Below is a small trained network, with its code and all its weights. Each question gives an input and a target symbol and asks what happens when units are switched off, that is, made to give their printed mean instead of their output.

import numpy as np


def w(rows, s, z=0):
    codes = np.array(rows[::2]) - 128.0
    scale = np.full(codes.shape[1], s)
    scale[-1] = z or s
    return codes * scale


def f(y):
    return y / 2 * (1 + np.tanh(0.7978845608 * (y + 0.044715 * y**3)))


def softmax(a):
    e = np.exp(a - a.max(-1, keepdims=True))
    return e / e.sum(-1, keepdims=True)


def log_softmax(a):
    a = a - a.max(-1, keepdims=True)
    return a - np.log(np.exp(a).sum(-1, keepdims=True))


def net(x, mask):
    ids = ['βδεημφ'.index(c) for c in x.split()]
    T = len(ids)
    res = E[ids] + P[:T]
    u = 0
    for l in range(3):
        q, k, v = (res @ M[l].T for M in (Q, K, V))
        z = softmax(np.where(np.tri(T) > 0, q @ k.T / 2**0.5, -1e9)) @ v
        res = res + np.where(mask[u], z, O[l][:, -1]) @ O[l][:, :-1]
        u += 1
        y = f(res @ A[l][:, :-1].T + A[l][:, -1])
        res = res + np.where(mask[u : u + 8], y, B[l][:, -1]) @ B[l][:, :-1]
        u += 8
    return log_softmax(res[-1] @ U[:, :-1].T + U[:, -1])


Q, K, V, O, A, B = {}, {}, {}, {}, {}, {}
E = w([
[63,175,115,6,81],'β',
[181,124,170,76,44],'δ',
[103,144,107,134,166],'ε',
[215,97,96,237,184],'η',
[116,94,127,226,17],'μ',
[152,35,66,89,99],'φ',
],0.017)
P = w([
[55,200,82,100,141],'0',
[138,148,96,46,176],'1',
[89,192,102,160,131],'2',
[171,116,120,55,159],'3',
[111,159,119,178,115],'4',
[206,88,130,55,145],'5',
[123,135,126,198,95],'6',
[234,63,137,60,131],'7',
[130,112,134,210,62],'8',
[254,39,142,56,107],'9',
[141,109,131,215,59],'10',
],0.011)
Q[0] = w([
[71,30,176,100,162],'L0H0',
[51,168,254,149,184],'L0H0',
],0.0065)
K[0] = w([
[254,154,70,184,156],'L0H0',
[102,244,29,99,129],'L0H0',
],0.0066)
V[0] = w([
[105,174,132,161,112],'L0H0',
[99,3,106,99,148],'L0H0',
],0.0077)
O[0] = w([
[129,196,96,211,102,54],'L0H0',
[61,73,255,226,133,254],'L0H0',
],0.0087,0.0052)
A[0] = w([
[210,147,126,124,82,3],'L0N0',
[166,149,92,225,57,93],'L0N1',
[195,162,127,209,146,114],'L0N2',
[105,162,177,2,26,122],'L0N3',
[146,219,126,81,147,55],'L0N4',
[199,13,54,38,88,146],'L0N5',
[162,75,87,154,158,57],'L0N6',
[68,102,16,113,123,91],'L0N7',
],0.009,0.0042)
B[0] = w([
[22,190,66,146,154,127],'L0N0',
[240,185,58,116,134,173],'L0N1',
[87,140,179,159,145,161],'L0N2',
[162,157,192,136,217,170],'L0N3',
[247,165,46,172,55,130],'L0N4',
[87,98,2,153,208,253],'L0N5',
[156,72,123,45,172,162],'L0N6',
[34,87,130,224,157,138],'L0N7',
],0.0065,0.013)
Q[1] = w([
[151,135,131,186,185],'L1H0',
[4,193,163,151,59],'L1H0',
],0.014)
K[1] = w([
[59,80,89,201,74],'L1H0',
[12,254,157,72,173],'L1H0',
],0.009)
V[1] = w([
[107,153,108,178,254],'L1H0',
[132,122,172,148,126],'L1H0',
],0.0078)
O[1] = w([
[135,148,137,183,183,254],'L1H0',
[126,248,59,165,124,73],'L1H0',
],0.015,0.0087)
A[1] = w([
[200,62,138,106,168,1],'L1N0',
[194,104,183,126,85,126],'L1N1',
[96,191,85,119,148,113],'L1N2',
[45,117,81,122,180,140],'L1N3',
[198,208,171,152,95,136],'L1N4',
[110,116,133,78,225,163],'L1N5',
[104,156,200,132,160,137],'L1N6',
[158,136,248,167,122,32],'L1N7',
],0.011,0.0067)
B[1] = w([
[50,212,188,98,67,228],'L1N0',
[35,81,224,73,136,148],'L1N1',
[162,185,226,118,113,130],'L1N2',
[153,201,132,152,200,215],'L1N3',
[83,132,124,2,193,155],'L1N4',
[177,54,116,127,44,252],'L1N5',
[66,96,214,109,192,147],'L1N6',
[176,183,20,48,129,156],'L1N7',
],0.0071,0.017)
Q[2] = w([
[130,203,103,161,107],'L2H0',
[220,255,173,125,40],'L2H0',
],0.006)
K[2] = w([
[199,254,147,75,247],'L2H0',
[183,242,61,193,80],'L2H0',
],0.007)
V[2] = w([
[108,97,198,174,87],'L2H0',
[200,142,255,79,109],'L2H0',
],0.0082)
O[2] = w([
[225,104,54,239,174,166],'L2H0',
[23,151,3,141,236,2],'L2H0',
],0.0078,0.0044)
A[2] = w([
[95,119,120,107,92,77],'L2N0',
[97,186,79,111,93,181],'L2N1',
[74,167,116,57,112,136],'L2N2',
[133,130,183,151,61,88],'L2N3',
[217,146,5,146,105,159],'L2N4',
[86,130,90,79,167,81],'L2N5',
[26,193,158,175,132,255],'L2N6',
[102,206,154,128,101,27],'L2N7',
],0.014,0.0068)
B[2] = w([
[86,78,57,129,254,98],'L2N0',
[192,146,182,153,113,142],'L2N1',
[151,132,48,36,190,188],'L2N2',
[100,37,104,73,212,240],'L2N3',
[110,213,14,118,71,252],'L2N4',
[118,51,124,34,59,168],'L2N5',
[83,152,181,235,86,192],'L2N6',
[8,143,146,110,182,133],'L2N7',
],0.0081,0.0033)
U = w([
[27,120,104,105,186,89],'β',
[103,111,61,68,235,17],'δ',
[98,151,117,163,140,140],'ε',
[184,183,68,147,254,118],'η',
[153,178,128,107,4,253],'μ',
[98,43,155,122,146,162],'φ',
],0.0088,0.0065)

Each question gives the input, a string of symbols that net reads in full, and the target symbol t.
The units are the heads (2 rows each of Q, K, V and O) and the neurons (one row each of A and B). Each row of codes is followed by its name. A weight is (code - 128) times the scale printed after its matrix; where a second scale follows, it is the last column's (O, A, B and U).
mask holds one flag per unit, layer by layer, with each layer's heads first. A switched-off unit (its flag False) gives its mean, the last column of its rows in O or B, instead of its output. The means were averaged over made-up inputs and are rounded, as every weight is.
A unit's drop is (log p(t) with every unit on - log p(t) with that unit switched off) / (log p(t) with every unit on - log p(t) with every unit switched off).
The circuit of an input: a set's keep is (log p(t) with only the set's units on - log p(t) with every unit switched off) / (log p(t) with every unit on - log p(t) with every unit switched off). Starting from the 12 units with the biggest drops (on a tie, the unit counted first), units are removed one at a time, each time the one whose removal leaves the highest keep (on an exact tie, the one counted first), for as long as the keep stays at least 0.8.
units of the circuit, in order: the units of the circuit, biggest drop first
k most important neurons: the k neurons with the biggest drops, biggest first
k most important neurons of layer l: the k neurons of layer l with the biggest drops, biggest first
input δ μ φ η η η φ μ φ, target μ: 2 most important neurons of layer 1 => L1N3, L1N1
input φ η δ δ, target η: units of the circuit, in order => L1H0
input φ δ η δ δ, target δ: units of the circuit, in order => L0N5, L2H0, L2N2, L1N7
input φ φ η η φ, target η: units of the circuit, in order => L1N3, L1H0
input β μ ε β, target μ: units of the circuit, in order => L0H0, L0N4, L2N4
input φ δ η δ, target η: units of the circuit, in order => L1H0, L0N3
input φ δ η η η μ φ, target δ: units of the circuit, in order => L1N3, L2H0, L2N5, L0N5
input φ β β δ η β φ, target β: 4 most important neurons of layer 1 => L1N3, L1N6, L1N5, L1N0
input β φ φ φ η φ μ β, target φ: units of the circuit, in order => L0N3, L1N5, L1N6
input φ φ φ β φ η, target φ: 3 most important neurons => L0N2, L0N5, L0N3
input μ φ η φ η δ β, target β: 2 most important neurons of layer 0 => L0N5, L0N1
input μ μ η δ δ, target δ: 3 most important neurons of layer 1 => L1N5, L1N4, L1N0
input φ η δ φ μ μ μ δ φ, target μ: 4 most important neurons of layer 1 => L1N0, L1N1, L1N4, L1N6
input φ ε φ φ φ φ η μ μ η φ, target η: most important neuron of layer 1 => L1N5
input δ φ ε η μ η η δ η ε, target η: 4 most important neurons of layer 1 => L1N3, L1N0, L1N7, L1N4
input ε φ φ μ η μ ε β, target μ: 3 most important neurons of layer 0 => L0N5, L0N2, L0N3
input φ φ φ η φ φ η β ε, target ε: 2 most important neurons of layer 0 => L0N3, L0N6
input η φ η, target φ: 3 most important neurons => L0N5, L1N7, L1N6
input φ δ μ η φ, target δ: 3 most important neurons of layer 1 => L1N3, L1N6, L1N0
input φ β φ, target β: 2 most important neurons of layer 0 => L0N3, L0N5
input μ ε η μ, target μ: 3 most important neurons => L1N0, L0N1, L2N4
input η β ε μ, target μ: 3 most important neurons of layer 1 => L1N0, L1N2, L1N6
input μ ε ε η η β, target η: 2 most important neurons => L0N5, L0N2
input β φ φ φ φ ε, target φ: 2 most important neurons of layer 0 => L0N5, L0N3
input φ ε φ δ δ δ η ε, target η: most important neuron => L1N0
